Each row has a name. Each piece below is followed by the name of the row it came from, unless a question asks for something else. Each question is about the rows just above it. Some pieces are copies with a little noise.

P: [160  69 150 116 161]
L: [ 77 152 118 122 131]
C: [ 68 143 113 123 168]
V: [ 77 152 118 116 181]
G: [123 161  99 123 115]
D: [128 125 102 132  60]
J: [123 161 185  89  98]
Z: [119 130 185  98 148]
A: [128 192 113 136 138]
M: [141 145 166 114 123]
S: [103 134 166 108 138]
The rest of the row after [185  89]: -> [98]
asked: [ 77 152 118 122 131] -> L
asked: [160  69 150 117 161] -> P

X: [135 131 104 176 147 208 139 119 167 105 117 135 167 150 147 125 167  96
 103 165 135 123 165 124 177 114 119 163 130 152 136 143 135 149 126 140
 139 122 132 109 116 125 113  94 125 110 113 120 108 133 103 101 175 142
 132 127 104 150  89 163 120 160 139]
Y: [119 152 153 119  87  83 110 139 128 126 192 132 149 120 131 136 129 178
 150  87 134 136  98 127 147 131 115 117 178  94 115  78 150  96 155 145
 157 126 112 141 126 115 168 135 105 101 121 149 162 120 186 110 128 117
 114 144 137 137 166 109 122 117 127]
E: [119 152 153 119  87  83 110 139 128 126 192 132 149 120 131 136 129 178
 150  87 134 136  98 127 147 131 115 117 178  94 115  78 150 118 108 121
 101 118  94 136  89 127 138 151  98  57  99  70 105 103 110 139 133 123
 114 133 142 115 114 145 141 153 161]
N: [137 131  82 122 145 173 156 133 110 122  54 144 145 130 126 105 127 123
 101 162 138 117 168 139 107 131 133 155  86 137 145 133  72 131 112 145
 132 108 177 131 121 145 148 153 120 164 147 160 123 115 102 102 121 158
 118 139 116 116  77 167 137 114 130]
F: [128 159 112 147 154 160  97 120  84 136  71 148 146 136 106 120 124  77
 120 117 110 121 129 133  82 153 126 130 110 152 132 160  73 145 118 107
 152 134 131 134 150 150 137 109 160 142 164 117 134 142 121 140 124 119
 127 120  85 127 108 138 161 106  85]
T: [141 102 108  95 142  66 116 126 134 161 143 105 115 116 125 121 131 126
 162  96 116 107 116 127  74 125 169 106 113 138 132 116 132 142 157 108
 122 154 123 126 150 149  63 118 141 181 128 159 112 147 154 161  97 120
 162 128 145 131 153  95  79 122 128]
[128 159 112 147 154 161  97 120] is in which row? -> T
The rest of the row after [102 108]: -> [ 95 142  66 116 126 134 161 143 105 115 116 125 121 131 126 162  96 116
 107 116 127  74 125 169 106 113 138 132 116 132 142 157 108 122 154 123
 126 150 149  63 118 141 181 128 159 112 147 154 161  97 120 162 128 145
 131 153  95  79 122 128]

W: [177 155 182 154 200 103]
R: [ 86  69 185 111 159 130]
U: [171  86 185 111 184 130]
B: [170  86 146  87 158 120]
After [170  86 146], its row goes on with -> [ 87 158 120]
[146  87 158] is in which row? -> B
After [170  86], its row goes on with -> [146  87 158 120]
Is [200 103] printed in one of the named rows, side by side and in this order? -> yes
Among the named rows, does one hold [155 200] next to each other, in this order? -> no

kete: [125 155 175  94]
sen: [ 88 146 152 179]
rigev: [111 123 111 197]
Fov: [135 161 181 162]
Nozo: [ 80 125  78  71]
tezoz: [105  87 136  62]
kibog: [151  58 131 118]
The rest of the row after [123 111]: -> [197]
asked: [ 86 145 153 181] -> sen

mufaf: [122 127 115 116]
Sadu: [125 124 120 120]
Pevot: [ 83 150  88  88]
Leno: [ 83 151  88  88]
Kube: [122 127 116 116]
mifol: [125 123 121 121]
zovep: [102  50  75  75]
nibo: [114 108  79  79]
Vimit: [127 119 126 126]
mugek: [102  50 118 118]
fil: [107 123 118 118]
kof: [175 128 114 114]
Does one of the named rows hold [ 50 118] side by side, in this order? -> yes
Among the named rows, does one hold [118 119] next to each other, in this order? -> no
The rest of the row after [125 123]: -> [121 121]
Does one of the named rows hold [ 50 118 118] side by side, in this order? -> yes

fonog: [138 121 127 143  81 149 154 125 147 165  95 192 138  98 162]
bega: [ 85 186 142  84 154 175 161 181 156 176 143 103 174 150 102]
tilu: [133 157 145 132 142 151 129 106  69 116  95 107 151  71 150]
saf: [123 126 120 149 104  71 155 128 125  77 124 173 116 114 108]
Ruzag: [133 157 145 132 142 151 129 106 114 154 115 115 119 134 114]
kezu: [ 81 127 116  75 135 158 109 167 122 155 124  62 144 179 118]
Popi: [168 126 140 163 107  98  93 123 132 115 158 171 131 100 137]
bot: [144 166  99 104 113 169 159 186 134 144 106 135 159 133 135]
Dimi: [181 109 126 207 122 120 141  71  98  85 112 163 128  99 143]
velev: [162 156 123 153 104 120  99 138 141 114 134 154 171 143 134]
Gemo: [129 158 143 102 133 126 142 135  97 194  89  95 145 115 130]
tobi: [161 112 117 102  94 164 157 110 111 119 113 131 147 103 143]
Among the named rows, does one hold [116  69 106 129 151] next to each other, in this order? -> no
asked: [168 126 140 162 105  99  93 123 132 114 158 170 131  99 137] -> Popi

Soru: [198  73 135 126 191]
bizud: [154  96 132 109 146]
fise: [141 108 140 105 140]
bidob: [141 108 135 106 191]
asked: [135 106] -> bidob
asked: [140 108 135 105 190] -> bidob
Among the named rows, does one hold [141 108 140 105 140] next to each other, in this order? -> yes
asked: [141 108 140 105 140] -> fise
Among the named rows, does one hold [198  73 135] next to each other, in this order? -> yes
Does one of the named rows hold [198  73] side by side, in this order? -> yes

K: [ 83 147 133 119 164 104 110  84 109 157 108 100 138 108 139 140 135 110]
H: [ 83 147 133 119 164 104 110  84  48 157 108 100 138 108 139 140 135 110]
Q: [120 154 142  95 119  99 130 159  48 146 157 141 145 132 147  91  90 110]
asked: [ 84 147 133 119 164 104 109  85 110 157 107  99 137 109 141 140 136 110] -> K
asked: [ 83 147 133 119 164 104 110  84 109 157 108 100 138 108 139 140 135 110] -> K
asked: [ 83 147 133 119 165 104 110  85  48 156 109 100 138 107 139 140 135 108] -> H

Leb: [ 99 148 129 162]
Tufi: [115  72 196 102]
vilam: [113 149 129 162]
Lupa: [115  72 111 102]
Go on from [113 149 129] to the end of its row. -> [162]
Among the named rows, does one hold [ 72 115] next to each other, in this order? -> no

temib: [132 126 158 118 145 105 128 125 133 119 125 137 127 119 148 136 160 165
 123 123 142 149 129 149 155 123 130 125 158 132 139 109 109 132 144 158
 129 155 167 158 127 135]
lito: [105 112  94 170  95 172 164 160  98 166 166 106 108 170  95  96  93  92
 164 164  93 153 156 103  99 164 109 162  94 158 101 170 166 156  97 151
 100  93  92  94 105 107]
latez: [127 129 126 125 127 126 125 125 127 125 125 127 127 125 126 127 126 126
 125 125 127 126 124 126 126 125 128 125 126 125 127 125 125 125 127 124
 127 126 125 126 127 127]
tikeg: [166 166 198  78 187  66  92  92 174  81  87 175 127 118 148 179 201 205
  87  87 186 134  98 186 193  87 169  90 198 100 176  70  75  99 185 127
 169 197 207 198 162 171]
Ropab: [127 129 126 125 127 126 120 125 127 125 125 127 127 125 126 127 126 126
 125 125 127 126 124 126 126 125 128 125 126 119 127 125 125 125 127 124
 127 126 125 126 127 127]
Go on from [127 119 148] to the end of its row. -> [136 160 165 123 123 142 149 129 149 155 123 130 125 158 132 139 109 109
 132 144 158 129 155 167 158 127 135]
asked: [127 129 126 125 127 127 125 124 126 125 126 126 127 125 126 127 126 126
 126 125 127 126 123 126 125 125 128 125 126 125 127 125 125 125 126 124
 128 126 125 126 127 127] -> latez

